In the rows, 128 means zero.
Facts:
Z825: ribrar Z553 Z741 Z112
Z729: drode Z991 Z168 Z719 Z122
Z984: drode Z293
Z988: ribrar Z158 Z689; drode Z287 Z730
Z307: drode Z384
Z794: ribrar Z835 Z201 Z710 Z574
Z841: drode Z31 Z439
Z309: ribrar Z20 Z709; drode Z768
Z31: drode Z622 Z730
Z681: ribrar Z127 Z710; drode Z413 Z237
Z542: ribrar Z570 Z467
Z404: ribrar Z11 Z574; drode Z596
Z970: drode Z11 Z730
Z7: drode Z240
Z180: drode Z438
Z285: ribrar Z180 Z639
Z929: drode Z868
Z820: drode Z594
Z779: drode Z768
Z202: drode Z462
Z560: drode Z114 Z307
Z502: drode Z793 Z945
Z547: ribrar Z433 Z856; drode Z384
Z553: drode Z622
Z977: ribrar Z94 Z574
Z738: ribrar Z689 Z560 Z877; drode Z31
Z406: drode Z235
Z156: drode Z820
Z897: drode Z594
Z869: drode Z945
Z281: ribrar Z59
Z412: ribrar Z441 Z950 Z94
Z778: drode Z719
Z224: drode Z114
Z84: ribrar Z554 Z11 Z246
Z969: ribrar Z267 Z425 Z386 Z160; drode Z280
Z2: drode Z485
Z340: ribrar Z521 Z222
Z235: ribrar Z7 Z722; drode Z146
Z462: drode Z945
Z739: ribrar Z995 Z26 Z727
Z950: drode Z259 Z945
Z329: drode Z432 Z224
Z719: drode Z945
Z222: drode Z282 Z287 Z406
Z808: ribrar Z158 Z116 Z224 Z651 Z768
Z600: ribrar Z7
Z775: ribrar Z639
Z814: ribrar Z156 Z861 Z727
Z282: drode Z293 Z945 Z439
Z876: ribrar Z947 Z282 Z758
Z735: ribrar Z835 Z554 Z779
Z68: drode Z945 Z730
Z718: ribrar Z24 Z741 Z26 Z406 Z877 Z587
Z574: drode Z508 Z7 Z729 Z942
Z124: ribrar Z590 Z689
Z793: drode Z991 Z622
Z594: drode Z622
Z336: drode Z820
Z827: drode Z702
Z331: drode Z259
Z949: ribrar Z2 Z729; drode Z729 Z945
Z764: drode Z467 Z596
Z280: drode Z814
Z439: drode Z820 Z622
Z485: drode Z122
Z432: drode Z622
Z898: ribrar Z329
Z354: drode Z307
Z993: ribrar Z947 Z201
Z278: ribrar Z259
Z720: drode Z413 Z309
Z54: drode Z553 Z287
Z622: ribrar Z454
Z228: drode Z969 Z560
Z383: drode Z287
Z758: drode Z146 Z991
Z856: drode Z439
Z122: drode Z622
Z3: ribrar Z158 Z869
Z160: drode Z598
Z259: drode Z945
Z730: ribrar Z160 Z207; drode Z945
Z868: ribrar Z180 Z90 Z114 Z758; drode Z259 Z307
Z994: drode Z654
Z168: drode Z945 Z122
Z293: ribrar Z861 Z384 Z827 Z485; drode Z307 Z730
Z413: drode Z439
Z679: drode Z287 Z372
Z596: ribrar Z331 Z869 Z508 Z651 Z702; drode Z945
Z240: ribrar Z827
Z467: drode Z439
Z303: drode Z372
Z146: drode Z594 Z945 Z730
Z710: drode Z545
Z386: drode Z622 Z59
Z384: drode Z146
Z17: ribrar Z835 Z710 Z383 Z361
Z429: ribrar Z845 Z877
Z942: drode Z949
Z997: ribrar Z722
Z237: drode Z372

Known rows:
Z758: [117 134 145 129 120 100 148 105 114 141 115 168 128 111 108 132 121 116
 159 142 133  99 132 118 144 126 141 132 113 106  98 127  98 130 120 141
 143 143 111 143 146 120 159 103 125  97 122 133 113]
Z547: [123 133 140 129 155 125 117 114 118 121 120 178 126 160 132 106 132 129
 129 158 107 115 141 104 170 133 173 146 128 127 154 164 151 144 142 102
 106 153 137 133 100 147 160 161 147 152  86 159 116]
Z329: [133 130 129 126 127 118 122 130 123 127 134 126 112 113 126 129 132 113
 132 116 129 113 126 137 120 138 123 119 123 115 125 123 108 128 124 138
 138 134 123 120 133 130 126 121 122 123 136 120 127]
Z180: [114 126 158 119 146 104 153  98 105 129 139 134 113 119  96 160 127 119
 129 109 133 123 132 128 106 132 128 127 122 117  90 126 112 120 133 153
 135 136 122 156 112 121 124 125 148 101 130 116 126]
Z467: [118 141 148 136 157 144 107  69 131  82 178 111  78  75 115 122 130 131
 118 140 125 105 127 105 126 116  89 122 126 120 169 101 101 141 158 131
 177  63 134 127 145  91  75 132 141 110  94 125 139]
Z553: [166 131 130 137  93 134 146 140 146 157 125  81 109  95 151 124 133 105
 136 123 135  61 112 152  68 151 155 116 127  77 158  66 106  99 145 152
 135 163 128 115 102 119 125 141 100 120 187 169 162]
Z31: [157 142 134 122  95 137 154 138 145 187 153  91 102  71 122 116 128 128
 138 132 159 100 121 122  90 129 163  84 140  93 164  55 105 124 132 134
 122 166 136 129 115 135  99 143  96 137 195 159 154]
Z994: [132 132 123 121 123 118 122 129 123 129 139 129 118 113 121 131 128 118
 132 120 135 121 126 132 120 131 117 116 125 124 120 122 112 130 120 137
 139 128 121 123 141 126 128 115 119 120 133 117 125]
Z929: [137 127 131 120 134 115 115 129 117 120 140 133 108 111 116 123 133 105
 135 113 140 117 129 131 121 138 119 110 132 115 127 136 111 130 124 136
 133 135 127 115 138 132 128 122 130 125 130 108 132]
Z730: [117 141 141 163  91 149 148 168 147 177 155 139 163 156 133 127 141 190
 118 171 134 165 166  82 211  86 159 175 150 128 121 158 137 195 147 120
  65 146 134 130  91 161  72 187 182 151 184 174 152]
Z729: [152 126 130 154 109 104 106 143 127  91 106 147 123 138 142 139 139 104
 142 111 102  78 128 163 124 149 103 169 109  89  92 165 105 124 135 163
 147 131 112 108 134 108 146 113 141  86 132 117 150]
Z361: [127 115 119 117 131 118 136 139 121 124 100 110 134 112 128 127 123 120
 137 119 154 143 121 127 116 132 110 110 125 145 124 121 120 118 109 125
 138 117 121 131 144 119 128 110 112 121 129 113 122]
Z845: [114 115 122 106 126 133 129 120 119 117 131 101 141 121 126 134 126 111
 125 112 127 136 112 120 105 128 121 103 127 133 113 121 119 116 120 134
 132 109 128 112 143 133 148 114  99 124 141 118 123]
Z17: [162 103 136 136 158 101 139 158 127 115  14 128 156 144 176  92 129 151
 146 164 148 172 123  88 142 125 139 138 121 200 187 167 179 131 108  81
 122 124 151 149 101  89 132 175 124 136  89 163 154]
Z207: [113 124 115 118 132 131 132 127 122 133 127 110 135 120 126 137 127 118
 127 122 142 136 125 139 118 132 111 116 127 134 120 115 119 114 119 131
 137 121 115 129 137 131 131 109 119 129 131 113 113]
Z441: [118 127 117 119 125 138 127 122 119 142 138 111 130 125 122 140 129 117
 124 114 135 138 129 146 105 128 106 112 139 133 115 112 123 120 124 124
 136 127 118 125 149 132 137 102 118 119 125 112 118]
Z464: [118 123 119 119 128 129 131 126 123 130 123 111 133 119 125 135 123 119
 127 116 144 134 126 137 114 131 113 110 130 136 116 115 120 113 119 132
 133 120 120 129 141 128 132 107 120 125 129 111 116]
Z735: [148 118 132 136 153 123 133 141 129 129  61 131 150 161 164 106 132 147
 127 154 131 164 135 106 138 121 144 143 132 181 174 154 179 134 124  80
 117 133 147 145 104 111 144 165 133 138  84 160 146]
Z433: [114 125 117 120 133 130 132 128 121 131 127 112 133 121 129 137 125 119
 127 116 140 134 126 138 117 131 112 114 129 134 119 113 120 113 121 132
 134 122 116 127 142 130 130 107 120 126 131 111 116]
Z977: [162 156 123 139 137 172 112 115 125 171 146 140 142 195 146 139 152 140
  90 134  99 163 170 149  90 107 121 148 181 163 151 145 203 158 165  47
 107 165 136 142 126 134 169 145 146 110  53 167 163]

Rows:
No name comes twice in this set of rows, the named rows included.
[116 125 132 161  75 127 137 158 134 133 145 123 149 125 128 144 138 141
 138 126 152 131 148 114 171 105  87 175 149 107  77 163  98 166 148 159
 101 111 108 105 143 123  81 125 173  91 195 119 168] => Z462
[130 126 117 163  68 127 143 156 152 137 146 152 134 132 123 126 122 159
 132 149 170 128 149 145 177 122  84 181 148 105  88 156 109 152 154 158
  94 118 123 120 145 121  60 105 181 113 182  97 157] => Z869
[120 148 137 140 106 126 148  87 133 149 133 153 121  88 116 115 113 127
 157 171 127  85 129 111 135 114 136 122 125  97 132  85  95 132 139 123
 155 120 115 140 165 107 152  93 100  92 120 154 122] => Z820
[120 139  95 133 132 133 113 140 120 128 134 115 121 120 145 130 140 116
 123 145 128 114 145 147 154 145 108 133  95 120 137 107  81 135 102 130
 156 132  97 114 133 148 122 118 135 152 127 131  92] => Z827
[139 126 131 101 149 106 103 128  97 122 149 143  89 101 103 105 137  83
 141 105 166 115 137 118 128 148 133  84 146 114 138 148 108 137 122 132
 117 154 127 106 130 152 130 136 138 148 137  99 129] => Z354
[132 143 146 144 130 148 132  68 152 119 156  91  78  63 135 114 126 122
 128 158 132  56 121 114  96 125 118 124 134  91 190  57 100 116 179 139
 172  92 133 124 132  80  89 131 115 103 122 161 162] => Z439
[102 132 102 137 162 159 114 135 128 120 112 116 157 182 169 130 140 142
  94 163  95 140 144 128 174 136 151 162  99 147 162 130 134 133 123 103
 128 130 114 126  88 166 142 164 146 184  93 171  88] => Z814
[132 126 134  95 151  97 103 118  84 126 149 170  86 100  91  92 138  62
 154 115 176 101 149 104 142 153 141  77 149 102 137 162 100 144 123 125
 111 169 122 103 139 160 151 132 138 148 126  99 120] => Z307
[ 74 138 120 135 142 126  98 170 155 122 120 111 124 113 117 122 112 121
 170  67 118 119 119 123 135  99 154 103 161 135 126  99 165  83 129 154
 133 120 105 133 151 119 130 108 101 123 132  92  97] => Z722
[183 162 137 152 130 160 105 119 129 158 151 159 127 187 142 132 158 142
  99 142  91 151 170 141 107 104 121 160 178 149 151 162 190 177 164  58
 111 166 139 135 123 122 158 153 160 101  59 170 180] => Z404
[133 116 124 119 132 113 137 137 118 131  92 107 136 108 135 126 127 120
 138 121 161 146 127 125 108 130 107 109 127 155 131 123 124 120 108 120
 140 121 124 132 142 111 130 115 118 115 123 116 134] => Z201
[112 120 131 160  85 125 128 163 127 124 149 121 145 133 130 140 146 125
 136 120 165 128 157 115 174 111  90 168 158 102  81 174  96 169 156 161
  92 115 109  94 135 134  76 133 183  97 196 112 172] => Z259

Now the same things, written a new way:
Known rows:
Z730: [139 113 126  98 129 116 117 100 137 128 113 138 141 102 125 141 121 120
 114 131 159 118 138 144 116 130  93]
Z729: [151 125 139 105 131 130 135 142 119 117 127 144 123 128 129 122 139 131
 109 126 121 129 122 115 113 100 119]
Z877: [132 125 116 129 133 140 149 124 144 124 122 116 126 109 125 126 117 143
 121 117  96 103 140  57 149 149 149]
Z574: [130 130 145 106 142 124 153 136 152 131 132  84 129 133 136 111 141 130
 108 151  88 118 131 182 105 111 104]
Z950: [134 116 128  95 125 125 125 124 136 131 121 132 132 121 130 126 131 130
 112 133 144 123 123 145 124 115 105]
Z775: [ 80  91 137 165 148 118 135 107 130 110 117 150 131 117 117 120 133 129
  89 120 172 108 124 103  93 146 151]
Z768: [119 127 133 133 132 112 134 139 128 120 127 119 123 132 135 129 127 129
 123 119 123 111 122 109 137 132 129]
Z235: [171 117 138 115 150 142 104  88  89 104 127 158 138 133 173  96 100 115
 120 132  66  94 149 139 108 135 169]
Z201: [120 115 124 135 139 114 143 144 132 114 132 103 129 115 126 129 120 128
 131 122 130 112 126 136 135 124 118]
Z995: [129 123 128 135 131 119 138 128 132 122 128 117 126 125 131 124 124 133
 128 120 148  99 127 103 137 140 123]
Z237: [139 146 147 116 122 124 138 130 126 112 123 104 128 112 136 128 119 128
 109 126 108 114 122 131 107 131  97]
Z467: [137 127 145 120 120 130 142 127 125 112 126 129 137 123 122 102 138 128
 113 132 129 130 117 154 177 147 104]
Z246: [120 121 131 135 133 116 137 130 138 123 129 107 126 130 136 121 126 132
 124 125 127 106 125 115 136 131 126]
Z947: [117 115 127 141 138 116 138 134 126 113 128 118 128 116 125 128 121 129
 126 118 142 110 123 118 132 135 122]
Z293: [148 138 137 112 122 116 143  95 108 115 117 156 136 133 115 166 145 130
 135 139 230  97 152 165 108 174  64]
Z681: [137 125 130 123 145 122 154 146 114  97 126 124 138  93 114 134 123 120
 124 128  94 125 134 171 126 127 101]
Z827: [163 141 145 111 124 115 147 121 110 117 127 158 129 136 119 137 144 129
 127 126 200 100 135 131 111 150  76]
Z331: [129 127 135 111 125 124 130 135 118 117 122 127 130 130 129 131 132 130
 117 130 131 132 124 145 127 123 113]
Z820: [160 132 142 128 131 123 134 129 117 125 131 133 137 125 128 105 119 128
 112 127 121 151 128 125 137 139 115]
Z994: [137 131 139 119 126 125 135 131 123 118 126 124 131 124 130 124 125 131
 115 128 127 129 124 133 122 129 111]

Rows:
No name comes twice in this set of rows, the named rows included.
[153 138 135 118 131 121 134 133 101 136 135 157 137 137 135 128 113 133
 121 131 157 142 139 134 106 153 123] => Z384
[148 139 138 118 128 130 137 134 122 124 129 129 132 116 134 119 114 133
 112 128 118 132 129 116 115 139 122] => Z406
[115 130 122 128 144 121 144 131 139 119 108 131 128 119 126 142 129 131
 118 119  42 117 147  58 159 148 152] => Z124
[132 127 133 118 136 127 138 125 114 117 123 142 134 128 129 130 127 131
 114 135 127 128 138 140 111 140 123] => Z547
[111 109 128 148 147 115 142 126 123 108 124 135 131 114 121 131 128 126
 119 118 143 103 130 115 121 142 127] => Z876
[119 115 121 137 145 113 148 153 130 110 134  98 131 104 125 132 117 126
 136 122 120 116 128 150 137 122 112] => Z835
[152 133 141 119 126 125 140 130 116 121 129 141 133 127 126 116 129 130
 117 128 151 130 128 127 131 143 107] => Z156
[ 87 103 127 130 134 134 132 117 108 106 116 160 135 124 115 143 134 135
 101 136 166 130 129 166  97 130 133] => Z868
[108 114 126 139 132 122 134 131 127 119 128 118 126 131 129 129 126 134
 123 121 146 109 122 114 132 133 134] => Z114
[122 117 125 135 140 124 145 119 135 117 123 129 127 117 128 128 129 133
 123 122 125  93 138  93 133 145 132] => Z825
[114 117 129 140 131 118 133 131 129 118 129 117 125 125 131 124 123 131
 121 118 145 110 122 107 129 134 130] => Z90
[138 126 142 119 121 129 140 126 126 114 125 127 136 126 124 108 133 129
 113 131 133 130 120 146 164 142 106] => Z856
[149 124 141 135 119 121 119 108 130 118 120  79 135 119 122 130 118 132
 122 133 125 153 132 132 123 121  88] => Z31
[116 111 123 141 150 115 149 135 127 107 127 124 131 109 121 133 126 124
 127 122 124 105 135 131 125 135 121] => Z993

